Here is a tiny trained network, its code and every weight. The questions are about switching its units off for an input and a target symbol, where a switched-off unit gives its printed mean instead of its output.

import numpy as np


def w(rows, s, z=0):
    codes = np.array(rows[::2]) - 128.0
    scale = np.full(codes.shape[1], s)
    scale[-1] = z or s
    return codes * scale


def f(y):
    return np.maximum(y, 0)


def softmax(a):
    e = np.exp(a - a.max(-1, keepdims=True))
    return e / e.sum(-1, keepdims=True)


def log_softmax(a):
    a = a - a.max(-1, keepdims=True)
    return a - np.log(np.exp(a).sum(-1, keepdims=True))


def net(x, mask):
    ids = ['ΠΣΦΨαβεητ'.index(c) for c in x.split()]
    T = len(ids)
    res = E[ids] + P[:T]
    u = 0
    for l in range(2):
        r = res
        for j in range(2):
            rows = slice(4 * j, 4 * j + 4)
            q, k, v = (r @ M[l][rows].T for M in (Q, K, V))
            z = softmax(np.where(np.tri(T) > 0, q @ k.T / 4**0.5, -1e9)) @ v
            o = O[l][rows]
            res = res + np.where(mask[u + j], z, o[:, -1]) @ o[:, :-1]
        u += 2
        y = f(res @ A[l][:, :-1].T + A[l][:, -1])
        res = res + np.where(mask[u : u + 4], y, B[l][:, -1]) @ B[l][:, :-1]
        u += 4
    return log_softmax(res[-1] @ U[:, :-1].T + U[:, -1])


Q, K, V, O, A, B = {}, {}, {}, {}, {}, {}
E = w([
[142,141,136,6,194,129,121],'Π',
[129,133,90,110,180,122,140],'Σ',
[159,145,164,134,135,167,89],'Φ',
[153,113,199,145,139,129,122],'Ψ',
[119,196,75,214,87,119,137],'α',
[124,212,213,150,139,100,162],'β',
[100,185,136,121,132,212,175],'ε',
[209,110,169,152,68,120,202],'η',
[204,202,128,154,159,208,142],'τ',
],0.017)
P = w([
[80,92,78,101,193,129,78],'0',
[132,118,118,89,171,133,101],'1',
[169,142,139,81,158,133,103],'2',
[200,171,165,66,129,154,95],'3',
[217,184,193,52,111,184,101],'4',
[254,200,191,37,106,191,101],'5',
],0.0061)
Q[0] = w([
[131,119,111,239,72,161,193],'L0H1',
[167,236,133,73,179,203,149],'L0H1',
[54,121,63,114,93,87,177],'L0H1',
[66,16,105,94,70,163,36],'L0H1',
[2,5,81,142,104,140,104],'L0H2',
[124,151,189,93,97,253,153],'L0H2',
[185,220,129,98,128,109,173],'L0H2',
[197,99,122,162,161,230,129],'L0H2',
],0.01)
K[0] = w([
[160,36,171,231,110,54,171],'L0H1',
[215,200,156,19,114,142,223],'L0H1',
[68,76,55,117,127,149,146],'L0H1',
[29,106,79,134,250,46,37],'L0H1',
[1,17,79,208,75,134,131],'L0H2',
[163,187,133,65,107,58,191],'L0H2',
[232,214,134,61,125,179,202],'L0H2',
[100,100,237,29,221,51,82],'L0H2',
],0.0082)
V[0] = w([
[185,89,90,124,118,131,124],'L0H1',
[81,124,190,83,131,115,134],'L0H1',
[44,114,61,51,83,112,70],'L0H1',
[8,145,166,198,168,169,224],'L0H1',
[198,70,92,232,163,176,110],'L0H2',
[127,36,181,146,60,130,130],'L0H2',
[163,124,80,152,124,254,171],'L0H2',
[59,132,184,203,93,129,161],'L0H2',
],0.008)
O[0] = w([
[95,74,175,150,98,126,100,111],'L0H1',
[254,145,101,147,158,141,159,151],'L0H1',
[190,54,60,135,129,153,157,1],'L0H1',
[174,179,95,82,133,105,108,97],'L0H1',
[108,181,106,4,121,122,104,51],'L0H2',
[97,132,139,103,79,98,64,23],'L0H2',
[83,183,136,54,173,191,116,122],'L0H2',
[169,165,174,80,98,86,123,55],'L0H2',
],0.0083,0.0065)
A[0] = w([
[86,2,198,104,198,9,18,2],'L0N1',
[146,153,182,86,197,110,252,193],'L0N2',
[168,124,178,95,78,47,170,192],'L0N3',
[166,146,219,181,75,136,175,145],'L0N4',
],0.0072,0.0052)
B[0] = w([
[55,109,94,238,99,80,25,131],'L0N1',
[122,150,75,254,140,122,26,247],'L0N2',
[74,55,81,102,106,194,77,180],'L0N3',
[74,173,64,143,168,96,104,225],'L0N4',
],0.0086,0.012)
Q[1] = w([
[129,185,169,210,142,172,99],'L1H1',
[125,87,79,169,117,174,146],'L1H1',
[98,181,99,211,118,119,58],'L1H1',
[119,154,107,53,175,124,154],'L1H1',
[105,157,85,174,157,218,4],'L1H2',
[138,97,128,100,70,193,135],'L1H2',
[79,127,219,89,96,169,221],'L1H2',
[181,149,154,127,96,110,186],'L1H2',
],0.011)
K[1] = w([
[82,177,108,183,85,136,224],'L1H1',
[59,106,252,152,173,155,134],'L1H1',
[132,228,196,149,88,31,104],'L1H1',
[133,114,104,2,208,122,106],'L1H1',
[138,190,145,207,39,138,130],'L1H2',
[51,115,86,139,209,32,75],'L1H2',
[184,126,67,76,149,50,96],'L1H2',
[212,89,182,136,181,102,152],'L1H2',
],0.0083)
V[1] = w([
[2,158,62,137,127,21,202],'L1H1',
[185,120,157,136,24,164,147],'L1H1',
[80,122,104,108,74,75,155],'L1H1',
[93,16,7,18,82,213,139],'L1H1',
[186,227,35,149,96,220,209],'L1H2',
[164,113,216,146,239,160,167],'L1H2',
[162,50,37,106,138,76,74],'L1H2',
[69,134,56,168,40,209,132],'L1H2',
],0.008)
O[1] = w([
[115,83,79,176,99,57,67,160],'L1H1',
[216,68,174,97,69,156,125,62],'L1H1',
[131,101,17,164,56,127,82,94],'L1H1',
[132,101,232,117,81,223,250,5],'L1H1',
[200,146,36,192,29,167,108,164],'L1H2',
[114,195,108,156,162,165,179,124],'L1H2',
[170,74,40,61,178,105,191,110],'L1H2',
[164,74,254,175,92,122,84,171],'L1H2',
],0.0077,0.025)
A[1] = w([
[249,129,108,141,82,133,75,124],'L1N1',
[138,97,65,169,79,75,120,84],'L1N2',
[100,90,55,119,93,76,62,101],'L1N3',
[170,88,115,102,142,119,241,7],'L1N4',
],0.011)
B[1] = w([
[57,165,137,136,74,84,239,171],'L1N1',
[128,92,184,66,164,143,156,205],'L1N2',
[214,118,131,116,100,164,175,252],'L1N3',
[130,224,189,239,84,2,159,132],'L1N4',
],0.0086,0.045)
U = w([
[2,95,24,110,173,28,100,237],'Π',
[143,172,233,98,180,120,140,65],'Σ',
[187,153,139,121,193,254,112,55],'Φ',
[170,132,107,179,24,141,102,130],'Ψ',
[127,142,34,161,102,163,41,129],'α',
[207,161,75,109,139,68,74,57],'β',
[125,48,53,248,174,148,107,74],'ε',
[91,60,99,143,56,98,99,254],'η',
[113,62,168,153,126,26,51,192],'τ',
],0.0064,0.0066)

Each question gives the input, a string of symbols that net reads in full, and the target symbol t.
The units are the heads (4 rows each of Q, K, V and O) and the neurons (one row each of A and B). Each row of codes is followed by its name. A weight is (code - 128) times the scale printed after its matrix; where a second scale follows, it is the last column's (O, A, B and U).
mask holds one flag per unit, layer by layer, with each layer's heads first. A switched-off unit (its flag False) gives its mean, the last column of its rows in O or B, instead of its output. The means were averaged over made-up inputs and are rounded, as every weight is.
A unit's drop is (log p(t) with every unit on - log p(t) with that unit switched off) / (log p(t) with every unit on - log p(t) with every unit switched off).
unit that matters most: the unit with the biggest drop
k most important neurons: the k neurons with the biggest drops, biggest first
top k neurons in layer l: the k neurons of layer l with the biggest drops, biggest first
input Σ β Φ β α Φ, target Ψ: unit that matters most	L0N3
input Φ α Π, target η: top 2 neurons in layer 1	(L1N1 L1N3)
input Σ Σ β β, target β: 2 most important neurons	(L1N3 L0N4)
input ε Φ α Ψ Φ, target Ψ: top 2 neurons in layer 1	(L1N2 L1N1)
input Φ Φ η Φ, target τ: 2 most important neurons	(L1N3 L1N2)
input Σ β Σ, target β: 2 most important neurons	(L1N3 L0N2)
input τ η η η Σ Σ, target τ: 2 most important neurons	(L1N3 L0N3)
input Π Σ τ Ψ Σ, target α: 4 most important neurons	(L1N2 L1N1 L1N3 L0N3)
input Ψ Π Π Π Ψ, target ε: top 3 neurons in layer 1	(L1N1 L1N2 L1N3)
input η Φ τ Σ Φ Φ, target Σ: 2 most important neurons	(L0N4 L0N3)
input β η Π, target τ: 3 most important neurons	(L0N3 L0N4 L1N3)
input β η Ψ τ β, target α: 2 most important neurons	(L0N4 L0N3)
input τ α β Σ η, target τ: 3 most important neurons	(L0N4 L0N3 L1N2)
input ε β ε α, target Ψ: 2 most important neurons	(L0N3 L1N1)
input Σ Φ α τ Ψ, target Ψ: 2 most important neurons	(L1N2 L0N2)
input ε Σ τ ε, target α: 4 most important neurons	(L1N3 L1N2 L0N2 L0N3)
input Π Φ Φ, target Φ: 3 most important neurons	(L0N2 L1N1 L0N4)
input η Φ Π ε, target ε: unit that matters most	L0H2
input Φ Φ Π Φ, target Φ: top 2 neurons in layer 1	(L1N1 L1N4)
input β α τ τ, target α: unit that matters most	L0N2
input β τ Σ, target α: top 2 neurons in layer 1	(L1N1 L1N2)
input α Φ β ε, target β: top 2 neurons in layer 0	(L0N2 L0N4)
input Φ η Ψ, target τ: top 2 neurons in layer 1	(L1N1 L1N3)
input η Φ Π Σ Ψ Σ, target ε: top 2 neurons in layer 1	(L1N1 L1N2)
input Ψ β η Ψ α, target τ: top 2 neurons in layer 0	(L0N3 L0N2)
